Below are the code and all the weights of a small trained network. Each question names an input and a target symbol and asks about switching units off, where a switched-off unit gives its printed mean instead of its output.

import numpy as np


def w(rows, s, z=0):
    codes = np.array(rows[::2]) - 128.0
    scale = np.full(codes.shape[1], s)
    scale[-1] = z or s
    return codes * scale


def softmax(a):
    e = np.exp(a - a.max(-1, keepdims=True))
    return e / e.sum(-1, keepdims=True)


def log_softmax(a):
    a = a - a.max(-1, keepdims=True)
    return a - np.log(np.exp(a).sum(-1, keepdims=True))


def net(x, mask):
    ids = ['αεζηθλξπτφ'.index(c) for c in x.split()]
    T = len(ids)
    res = E[ids] + P[:T]
    u = 0
    for l in range(2):
        r = res
        for j in range(3):
            rows = slice(4 * j, 4 * j + 4)
            q, k, v = (r @ M[l][rows].T for M in (Q, K, V))
            z = softmax(np.where(np.tri(T) > 0, q @ k.T / 4**0.5, -1e9)) @ v
            o = O[l][rows]
            res = res + np.where(mask[u + j], z, o[:, -1]) @ o[:, :-1]
        u += 3
    return log_softmax(res[-1] @ U[:, :-1].T + U[:, -1])


Q, K, V, O = {}, {}, {}, {}
E = w([
[171,54,167],'α',
[22,57,108],'ε',
[194,153,214],'ζ',
[46,72,7],'η',
[22,187,147],'θ',
[122,221,167],'λ',
[153,218,59],'ξ',
[155,62,60],'π',
[203,56,59],'τ',
[237,178,137],'φ',
],0.011)
P = w([
[135,145,221],'0',
[115,65,82],'1',
[147,56,60],'2',
[67,108,120],'3',
[165,46,94],'4',
[63,182,138],'5',
[199,52,106],'6',
[43,219,152],'7',
[219,36,134],'8',
[45,234,162],'9',
[254,38,146],'10',
[65,247,198],'11',
],0.0039)
Q[0] = w([
[211,121,150],'0.h0',
[242,75,135],'0.h0',
[119,247,166],'0.h0',
[210,95,139],'0.h0',
[53,180,104],'0.h1',
[102,133,149],'0.h1',
[142,36,138],'0.h1',
[110,153,189],'0.h1',
[174,160,148],'0.h2',
[157,128,159],'0.h2',
[147,33,139],'0.h2',
[152,132,153],'0.h2',
],0.011)
K[0] = w([
[252,111,151],'0.h0',
[205,72,137],'0.h0',
[87,201,109],'0.h0',
[233,107,148],'0.h0',
[163,20,157],'0.h1',
[43,97,73],'0.h1',
[156,254,181],'0.h1',
[138,137,75],'0.h1',
[45,138,40],'0.h2',
[91,65,251],'0.h2',
[119,63,85],'0.h2',
[41,28,92],'0.h2',
],0.0083)
V[0] = w([
[37,183,119],'0.h0',
[200,46,152],'0.h0',
[220,137,160],'0.h0',
[173,122,89],'0.h0',
[55,173,129],'0.h1',
[116,53,150],'0.h1',
[81,101,135],'0.h1',
[123,144,204],'0.h1',
[147,251,193],'0.h2',
[171,190,149],'0.h2',
[93,179,169],'0.h2',
[113,88,174],'0.h2',
],0.013)
O[0] = w([
[202,80,132,48],'0.h0',
[29,121,75,225],'0.h0',
[13,146,214,140],'0.h0',
[122,230,106,157],'0.h0',
[141,76,96,75],'0.h1',
[91,137,164,170],'0.h1',
[69,79,114,128],'0.h1',
[99,88,212,117],'0.h1',
[220,84,185,3],'0.h2',
[228,130,254,80],'0.h2',
[159,88,119,58],'0.h2',
[32,132,143,150],'0.h2',
],0.0054,0.0041)
Q[1] = w([
[115,120,140],'1.h0',
[153,14,129],'1.h0',
[176,57,113],'1.h0',
[172,66,124],'1.h0',
[199,161,164],'1.h1',
[86,106,66],'1.h1',
[134,7,237],'1.h1',
[194,115,130],'1.h1',
[98,50,133],'1.h2',
[48,97,109],'1.h2',
[111,67,144],'1.h2',
[112,59,102],'1.h2',
],0.012)
K[1] = w([
[137,66,150],'1.h0',
[103,114,83],'1.h0',
[159,202,195],'1.h0',
[139,226,158],'1.h0',
[140,197,67],'1.h1',
[132,185,216],'1.h1',
[108,150,63],'1.h1',
[108,176,64],'1.h1',
[112,49,72],'1.h2',
[47,114,52],'1.h2',
[62,122,60],'1.h2',
[95,1,37],'1.h2',
],0.0096)
V[1] = w([
[26,119,105],'1.h0',
[187,130,114],'1.h0',
[143,111,196],'1.h0',
[137,231,145],'1.h0',
[26,96,58],'1.h1',
[104,213,71],'1.h1',
[75,33,2],'1.h1',
[224,193,113],'1.h1',
[60,158,170],'1.h2',
[228,160,221],'1.h2',
[136,111,160],'1.h2',
[70,69,109],'1.h2',
],0.0081)
O[1] = w([
[138,101,151,233],'1.h0',
[179,186,144,80],'1.h0',
[37,167,85,84],'1.h0',
[3,226,77,102],'1.h0',
[72,116,116,139],'1.h1',
[79,161,2,118],'1.h1',
[182,87,71,73],'1.h1',
[209,230,100,76],'1.h1',
[101,98,195,169],'1.h2',
[86,105,177,1],'1.h2',
[99,89,159,106],'1.h2',
[53,28,64,185],'1.h2',
],0.0052,0.0073)
U = w([
[66,58,122,188],'α',
[181,2,98,101],'ε',
[110,75,172,158],'ζ',
[180,98,34,90],'η',
[247,8,141,181],'θ',
[200,75,155,255],'λ',
[173,176,67,57],'ξ',
[104,128,59,27],'π',
[60,172,46,67],'τ',
[95,175,114,55],'φ',
],0.0064,0.0019)

Each question gives the input, a string of symbols that net reads in full, and the target symbol t.
The units are the heads (4 rows each of Q, K, V and O). Each row of codes is followed by its name. A weight is (code - 128) times the scale printed after its matrix; where a second scale follows, it is the last column's (O and U).
mask holds one flag per head, layer by layer. A switched-off head (its flag False) gives its mean, the last column of its rows in O, instead of its output. The means were averaged over made-up inputs and are rounded, as every weight is.
A unit's drop is (log p(t) with every unit on - log p(t) with that unit switched off) / (log p(t) with every unit on - log p(t) with every unit switched off).
The circuit of an input: a set's keep is (log p(t) with only the set's units on - log p(t) with every unit switched off) / (log p(t) with every unit on - log p(t) with every unit switched off). Starting from all 6 units, units are removed one at a time, each time the one whose removal leaves the highest keep (on an exact tie, the one counted first), for as long as the keep stays at least 0.8.
circuit, biggest first: the units of the circuit, biggest drop first
most important unit: the unit with the biggest drop
heads that matter: for each layer, one digit per head in row order, 1 if its drop is at least 0.15 and else 0, layers parted by /
drop when u is switched off: that unit's drop, to one decimal
input α θ θ φ φ λ, target λ: most important unit : 0.h0
input ζ η φ, target ζ: heads that matter : 111 / 011
input τ η ε π η α α, target τ: circuit, biggest first : (0.h2, 0.h0)
input ε τ η, target ε: heads that matter : 110 / 110
input ε ξ α ε η, target ε: circuit, biggest first : (1.h1, 0.h0)
input τ ξ θ ε ζ η, target η: heads that matter : 100 / 010
input τ η ε ε ζ, target τ: heads that matter : 101 / 010
input τ α φ, target τ: circuit, biggest first : (0.h0, 1.h1, 0.h2)
input η τ ζ τ, target τ: heads that matter : 101 / 010
input φ θ λ ξ, target ξ: heads that matter : 101 / 110
input τ η ζ, target τ: circuit, biggest first : (0.h2, 0.h0)
input η τ ε, target η: circuit, biggest first : (0.h0, 1.h2, 1.h1, 0.h1)
input λ ζ λ, target λ: circuit, biggest first : (0.h2, 1.h1)
input τ ε τ ε π, target τ: most important unit : 0.h2
input ζ τ ζ, target ζ: circuit, biggest first : (0.h0, 1.h2, 0.h2, 1.h1)
input ξ φ λ, target ξ: heads that matter : 011 / 110
input ξ ξ ε τ φ, target ξ: heads that matter : 011 / 010
input ξ λ λ, target ξ: drop when 1.h2 is switched off : -0.1
input α ζ α α θ η ζ, target α: drop when 0.h2 is switched off : 0.1
input ζ ε α φ τ τ λ, target ζ: drop when 0.h0 is switched off : 0.2
input α π π α α ε ε ζ α, target α: most important unit : 0.h0
